Here is a tiny trained network, its code and every weight. The questions are about switching its units off for an input and a class, where a switched-off unit gives its printed mean instead of its output.

import numpy as np


def w(rows, s, z=0):
    codes = np.array(rows[::2]) - 128.0
    scale = np.full(codes.shape[1], s)
    scale[-1] = z or s
    return codes * scale


def norm(h):
    return h / np.sqrt((h * h).mean(-1, keepdims=True) + 1e-5)


def f(y):
    return y / 2 * (1 + np.tanh(0.7978845608 * (y + 0.044715 * y**3)))


def log_softmax(a):
    a = a - a.max(-1, keepdims=True)
    return a - np.log(np.exp(a).sum(-1, keepdims=True))


def net(x, mask):
    res = np.array(x, float).reshape(1, 5) / 4 @ E
    u = 0
    for l in range(4):
        y = f(norm(res) @ A[l][:, :-1].T + A[l][:, -1])
        res = res + np.where(mask[u : u + 7], y, B[l][:, -1]) @ B[l][:, :-1]
        u += 7
    return log_softmax(norm(res)[-1] @ U[:, :-1].T + U[:, -1])


A, B = {}, {}
E = w([
[126,72,103,103,101,196,124,113,37],'x0',
[141,124,84,133,208,92,79,120,105],'x1',
[34,112,200,113,42,195,126,53,160],'x2',
[102,51,169,146,159,105,255,165,44],'x3',
[76,124,25,191,81,83,120,72,177],'x4',
],0.0088)
A[0] = w([
[161,132,141,117,151,173,75,134,117,46],'0.n0',
[121,100,77,128,54,178,154,104,95,77],'0.n1',
[176,149,150,124,151,205,52,144,120,62],'0.n2',
[109,103,91,147,87,177,141,100,104,3],'0.n3',
[70,57,142,124,46,247,148,92,78,89],'0.n4',
[127,170,206,121,69,184,134,124,191,34],'0.n5',
[94,131,219,130,91,206,126,114,144,146],'0.n6',
],0.013,0.0027)
B[0] = w([
[162,141,94,45,155,177,138,134,123,147],'0.n0',
[122,84,89,161,114,181,90,224,153,181],'0.n1',
[183,164,128,96,169,126,101,123,95,165],'0.n2',
[114,143,74,93,150,167,95,205,116,162],'0.n3',
[23,149,87,127,131,255,126,104,53,253],'0.n4',
[149,133,197,171,74,113,106,224,236,191],'0.n5',
[67,139,232,73,94,140,164,40,146,215],'0.n6',
],0.012,0.014)
A[1] = w([
[164,123,143,193,139,136,155,58,135,125],'1.n0',
[138,11,122,103,16,161,171,66,133,10],'1.n1',
[139,131,121,146,117,127,136,105,96,81],'1.n2',
[86,156,22,188,141,80,121,40,159,98],'1.n3',
[130,51,119,137,159,136,241,152,80,134],'1.n4',
[144,56,175,110,140,131,243,177,64,128],'1.n5',
[108,87,171,147,126,159,131,76,103,2],'1.n6',
],0.012,0.0028)
B[1] = w([
[110,144,123,84,135,147,122,207,137,122],'1.n0',
[181,101,105,70,135,198,76,93,78,182],'1.n1',
[118,187,139,122,59,97,120,125,136,117],'1.n2',
[66,51,64,72,147,151,125,145,215,204],'1.n3',
[124,193,181,189,134,108,121,222,138,253],'1.n4',
[127,146,141,207,119,120,160,212,2,253],'1.n5',
[92,102,98,129,119,109,164,13,89,182],'1.n6',
],0.0095,0.0059)
A[2] = w([
[154,106,165,105,84,135,159,149,161,19],'2.n0',
[134,127,7,164,113,119,107,139,121,142],'2.n1',
[130,53,46,134,159,44,137,93,205,58],'2.n2',
[246,143,107,92,153,93,96,68,91,2],'2.n3',
[125,148,80,186,134,77,119,157,173,66],'2.n4',
[136,133,139,209,140,61,163,128,53,121],'2.n5',
[145,126,218,154,105,68,116,101,208,47],'2.n6',
],0.016,0.0021)
B[2] = w([
[131,52,116,176,167,121,69,95,133,161],'2.n0',
[154,104,83,108,132,108,84,198,125,245],'2.n1',
[75,84,92,78,72,9,162,55,104,236],'2.n2',
[176,193,109,65,187,134,155,116,122,198],'2.n3',
[119,80,179,68,123,120,167,73,67,227],'2.n4',
[182,155,192,197,83,74,199,192,123,254],'2.n5',
[145,87,80,170,185,146,129,159,241,227],'2.n6',
],0.016,0.0066)
A[3] = w([
[204,242,118,104,145,98,89,97,105,51],'3.n0',
[199,131,175,162,87,95,44,135,182,133],'3.n1',
[42,128,231,98,128,190,172,54,72,5],'3.n2',
[86,154,128,153,153,147,160,112,183,79],'3.n3',
[212,120,123,75,166,105,115,123,126,113],'3.n4',
[163,151,111,247,155,92,119,68,87,31],'3.n5',
[137,177,206,112,103,69,72,94,174,42],'3.n6',
],0.015,0.0026)
B[3] = w([
[156,193,120,81,186,120,105,103,103,162],'3.n0',
[141,120,124,163,164,79,144,106,191,156],'3.n1',
[159,137,171,169,58,112,117,1,80,248],'3.n2',
[135,121,117,171,174,149,152,103,105,155],'3.n3',
[106,170,147,90,150,141,173,108,129,161],'3.n4',
[162,101,160,101,121,110,115,146,119,141],'3.n5',
[125,109,75,160,160,126,132,153,154,140],'3.n6',
],0.02,0.014)
U = w([
[159,148,185,168,120,65,174,207,79,195],'0',
[171,218,131,42,208,120,130,97,110,104],'1',
[124,101,151,191,168,136,113,108,251,135],'2',
[76,67,79,45,106,22,142,96,118,87],'3',
[81,138,170,154,68,209,101,14,68,196],'4',
[95,109,45,131,110,191,40,202,109,5],'5',
],0.014,0.0022)

Each question gives the input, the list of numbers given to net, and the class t.
The units are the neurons (one row each of A and B). Each row of codes is followed by its name. A weight is (code - 128) times the scale printed after its matrix; where a second scale follows, it is the last column's (A, B and U).
mask holds one flag per neuron, layer by layer. A switched-off neuron (its flag False) gives its mean, the last column of its row in B, instead of its output. The means were averaged over made-up inputs and are rounded, as every weight is.
A unit's drop is (log p(t) with every unit on - log p(t) with that unit switched off) / (log p(t) with every unit on - log p(t) with every unit switched off).
The circuit of an input: a set's keep is (log p(t) with only the set's units on - log p(t) with every unit switched off) / (log p(t) with every unit on - log p(t) with every unit switched off). Starting from the 12 units with the biggest drops (on a tie, the unit counted first), units are removed one at a time, each time the one whose removal leaves the highest keep (on an exact tie, the one counted first), for as long as the keep stays at least 0.8.
units of the circuit, in order: the units of the circuit, biggest drop first
unit that matters most: the unit with the biggest drop
k most important neurons: the k neurons with the biggest drops, biggest first
top k neurons in layer l: the k neurons of layer l with the biggest drops, biggest first
drop when u is switched off: that unit's drop, to one decimal
input [1,-6,-7,4,7], class 0: units of the circuit, in order : [0.n4]
input [-3,5,2,3,0], class 0: 2 most important neurons : [0.n4, 0.n5]
input [4,-4,-3,3,-6], class 0: units of the circuit, in order : [1.n5, 1.n4]
input [3,-7,2,-4,8], class 5: units of the circuit, in order : [0.n1, 3.n2]
input [4,4,-4,-7,5], class 3: 3 most important neurons : [1.n3, 0.n4, 2.n2]
input [-5,7,5,-3,2], class 3: 2 most important neurons : [0.n6, 2.n2]
input [7,1,2,7,4], class 5: 2 most important neurons : [0.n1, 0.n6]
input [-5,1,-6,-6,0], class 1: 4 most important neurons : [2.n3, 0.n2, 3.n0, 3.n4]
input [3,-1,1,1,3], class 5: top 2 neurons in layer 0 : [0.n1, 0.n3]
input [-5,2,4,6,-5], class 0: top 2 neurons in layer 2 : [2.n5, 2.n4]
input [7,-4,3,-1,7], class 5: 2 most important neurons : [0.n1, 0.n3]
input [-1,4,6,-4,0], class 2: 2 most important neurons : [0.n5, 2.n6]
input [6,1,-5,-8,7], class 3: 2 most important neurons : [0.n4, 2.n2]
input [3,-8,-5,-5,-3], class 1: unit that matters most : 0.n2
input [8,7,-3,-2,3], class 1: 3 most important neurons : [0.n4, 2.n3, 0.n0]
input [6,-2,-8,2,-8], class 0: 2 most important neurons : [1.n5, 2.n5]
input [2,-3,-3,1,-5], class 0: 2 most important neurons : [1.n5, 0.n4]
input [-7,-3,6,1,3], class 2: drop when 0.n5 is switched off : 0.4
input [1,-6,-3,7,-5], class 0: drop when 2.n5 is switched off : 0.1
input [2,4,-4,4,-8], class 0: drop when 1.n5 is switched off : 0.2
input [2,-7,2,-8,-7], class 2: unit that matters most : 0.n5
